Below is a small trained network, with its code and all its weights. Each question gives an input and a target symbol and asks what happens when units are switched off, that is, made to give their printed mean instead of their output.

import numpy as np


def w(rows, s, z=0):
    codes = np.array(rows[::2]) - 128.0
    scale = np.full(codes.shape[1], s)
    scale[-1] = z or s
    return codes * scale


def norm(h):
    return h / np.sqrt((h * h).mean(-1, keepdims=True) + 1e-5)


def f(y):
    return np.maximum(y, 0)


def softmax(a):
    e = np.exp(a - a.max(-1, keepdims=True))
    return e / e.sum(-1, keepdims=True)


def log_softmax(a):
    a = a - a.max(-1, keepdims=True)
    return a - np.log(np.exp(a).sum(-1, keepdims=True))


def net(x, mask):
    ids = ['ΘΞαβδημπτ'.index(c) for c in x.split()]
    T = len(ids)
    res = E[ids] + P[:T]
    r = norm(res)
    for j in range(3):
        rows = slice(2 * j, 2 * j + 2)
        q, k, v = (r @ M[0][rows].T for M in (Q, K, V))
        z = softmax(np.where(np.tri(T) > 0, q @ k.T / 2**0.5, -1e9)) @ v
        o = O[0][rows]
        res = res + np.where(mask[j], z, o[:, -1]) @ o[:, :-1]
    y = f(norm(res) @ A[0][:, :-1].T + A[0][:, -1])
    res = res + np.where(mask[3:7], y, B[0][:, -1]) @ B[0][:, :-1]
    return log_softmax(norm(res)[-1] @ U[:, :-1].T + U[:, -1])


Q, K, V, O, A, B = {}, {}, {}, {}, {}, {}
E = w([
[47,184,149,146,122,136],'Θ',
[42,55,95,137,152,190],'Ξ',
[101,155,182,59,54,101],'α',
[132,186,138,8,42,172],'β',
[86,20,93,113,132,204],'δ',
[147,231,144,115,71,128],'η',
[205,109,214,191,246,156],'μ',
[198,181,92,219,71,5],'π',
[145,88,253,109,101,35],'τ',
],0.014)
P = w([
[195,246,84,75,132,125],'0',
[94,171,121,138,140,138],'1',
[94,200,130,60,175,44],'2',
[132,146,197,164,31,139],'3',
[97,125,122,138,151,142],'4',
[117,113,105,59,154,100],'5',
[143,107,199,192,47,121],'6',
[119,70,109,138,165,144],'7',
[121,63,86,66,176,83],'8',
[137,38,157,186,49,130],'9',
],0.012)
Q[0] = w([
[110,13,177,134,75,87],'head 0',
[172,112,163,208,34,172],'head 0',
[133,170,70,141,159,78],'head 1',
[89,94,116,30,181,24],'head 1',
[55,192,101,49,234,62],'head 2',
[170,233,89,59,252,142],'head 2',
],0.02)
K[0] = w([
[142,4,119,143,158,78],'head 0',
[196,96,151,195,102,51],'head 0',
[127,168,123,69,183,128],'head 1',
[33,140,153,75,173,47],'head 1',
[34,229,108,130,100,195],'head 2',
[122,237,147,63,116,183],'head 2',
],0.021)
V[0] = w([
[172,113,131,169,53,54],'head 0',
[167,153,229,139,187,215],'head 0',
[52,125,174,82,163,80],'head 1',
[142,177,120,87,100,149],'head 1',
[139,102,44,214,116,166],'head 2',
[113,133,84,4,37,127],'head 2',
],0.019)
O[0] = w([
[96,194,151,88,174,230,52],'head 0',
[44,85,141,159,2,74,70],'head 0',
[169,50,27,100,169,116,254],'head 1',
[121,106,77,193,187,209,133],'head 1',
[31,146,149,93,210,194,76],'head 2',
[196,138,102,33,32,181,207],'head 2',
],0.009,0.007)
A[0] = w([
[125,148,77,71,129,208,135],'neuron 0',
[199,146,248,138,38,195,17],'neuron 1',
[128,37,175,134,122,67,129],'neuron 2',
[54,216,120,44,28,200,2],'neuron 3',
],0.018,0.0034)
B[0] = w([
[125,111,147,140,173,117,196],'neuron 0',
[122,65,252,113,154,185,230],'neuron 1',
[158,145,107,145,111,186,248],'neuron 2',
[46,201,48,120,83,56,208],'neuron 3',
],0.023,0.012)
U = w([
[238,156,99,137,139,60,253],'Θ',
[147,17,99,87,213,60,164],'Ξ',
[149,118,128,79,105,147,31],'α',
[136,160,82,119,90,251,19],'β',
[43,85,108,105,121,98,146],'δ',
[88,83,104,158,145,163,60],'η',
[121,90,137,255,144,80,116],'μ',
[183,221,130,124,219,168,133],'π',
[177,46,246,142,172,126,91],'τ',
],0.0083,0.0041)

Each question gives the input, a string of symbols that net reads in full, and the target symbol t.
The units are the heads (2 rows each of Q, K, V and O) and the neurons (one row each of A and B). Each row of codes is followed by its name. A weight is (code - 128) times the scale printed after its matrix; where a second scale follows, it is the last column's (O, A, B and U).
mask holds one flag per unit, heads first, then neurons. A switched-off unit (its flag False) gives its mean, the last column of its rows in O or B, instead of its output. The means were averaged over made-up inputs and are rounded, as every weight is.
A unit's drop is (log p(t) with every unit on - log p(t) with that unit switched off) / (log p(t) with every unit on - log p(t) with every unit switched off).
The circuit of an input: a set's keep is (log p(t) with only the set's units on - log p(t) with every unit switched off) / (log p(t) with every unit on - log p(t) with every unit switched off). Starting from all 7 units, units are removed one at a time, each time the one whose removal leaves the highest keep (on an exact tie, the one counted first), for as long as the keep stays at least 0.8.
circuit, biggest first: the units of the circuit, biggest drop first
k most important neurons: the k neurons with the biggest drops, biggest first
which heads matter: for each layer, one digit per head in row order, 1 if its drop is at least 0.15 and else 0, layers parted by /
drop of u: that unit's drop, to one decimal
input μ τ τ Θ, target τ: which heads matter : 001
input τ μ τ Θ, target τ: circuit, biggest first : [head 2; neuron 3]
input μ Θ α, target Θ: which heads matter : 100
input Ξ δ δ δ δ τ τ β β, target Ξ: which heads matter : 011
input δ δ δ Θ, target δ: which heads matter : 000
input δ δ τ α, target τ: circuit, biggest first : [neuron 1]
input π Θ δ Ξ δ δ β, target δ: which heads matter : 000
input μ Θ Ξ Ξ δ δ Ξ, target δ: which heads matter : 001
input δ δ τ δ δ δ δ δ τ δ, target τ: circuit, biggest first : [neuron 1; head 1]
input π Ξ μ Θ δ τ α τ δ δ, target τ: circuit, biggest first : [head 1; neuron 1]
input τ μ τ Ξ τ η, target Θ: which heads matter : 011
input δ Θ Θ Ξ Θ Θ δ, target δ: circuit, biggest first : [neuron 3; head 2; head 1]
input τ β δ, target Θ: which heads matter : 000
input δ μ τ δ δ τ π δ Θ μ, target μ: circuit, biggest first : [head 2]
input δ δ δ δ, target δ: which heads matter : 001
input τ α δ Θ δ β α, target δ: which heads matter : 000
input δ δ Ξ Θ, target δ: 2 most important neurons : [neuron 3; neuron 2]
input τ β Ξ μ δ η π δ δ π, target π: which heads matter : 100
input δ μ β α, target μ: which heads matter : 001
input Θ α Ξ μ δ α β τ, target Θ: circuit, biggest first : [neuron 1]
input π δ τ η, target τ: 2 most important neurons : [neuron 1; neuron 2]
input δ β Θ μ Ξ π δ δ, target β: which heads matter : 111
input δ π τ Θ Ξ Θ Ξ δ δ η, target π: 2 most important neurons : [neuron 3; neuron 0]
input μ δ δ δ π π, target Ξ: 2 most important neurons : [neuron 3; neuron 2]
input α Θ Θ δ Ξ η, target Θ: drop of neuron 1 : 0.8
input μ δ τ τ τ η Ξ, target τ: drop of neuron 3 : 0.1
input δ Ξ π β, target π: circuit, biggest first : [head 0]
input δ δ α μ Θ δ μ, target μ: drop of neuron 1 : 0.2
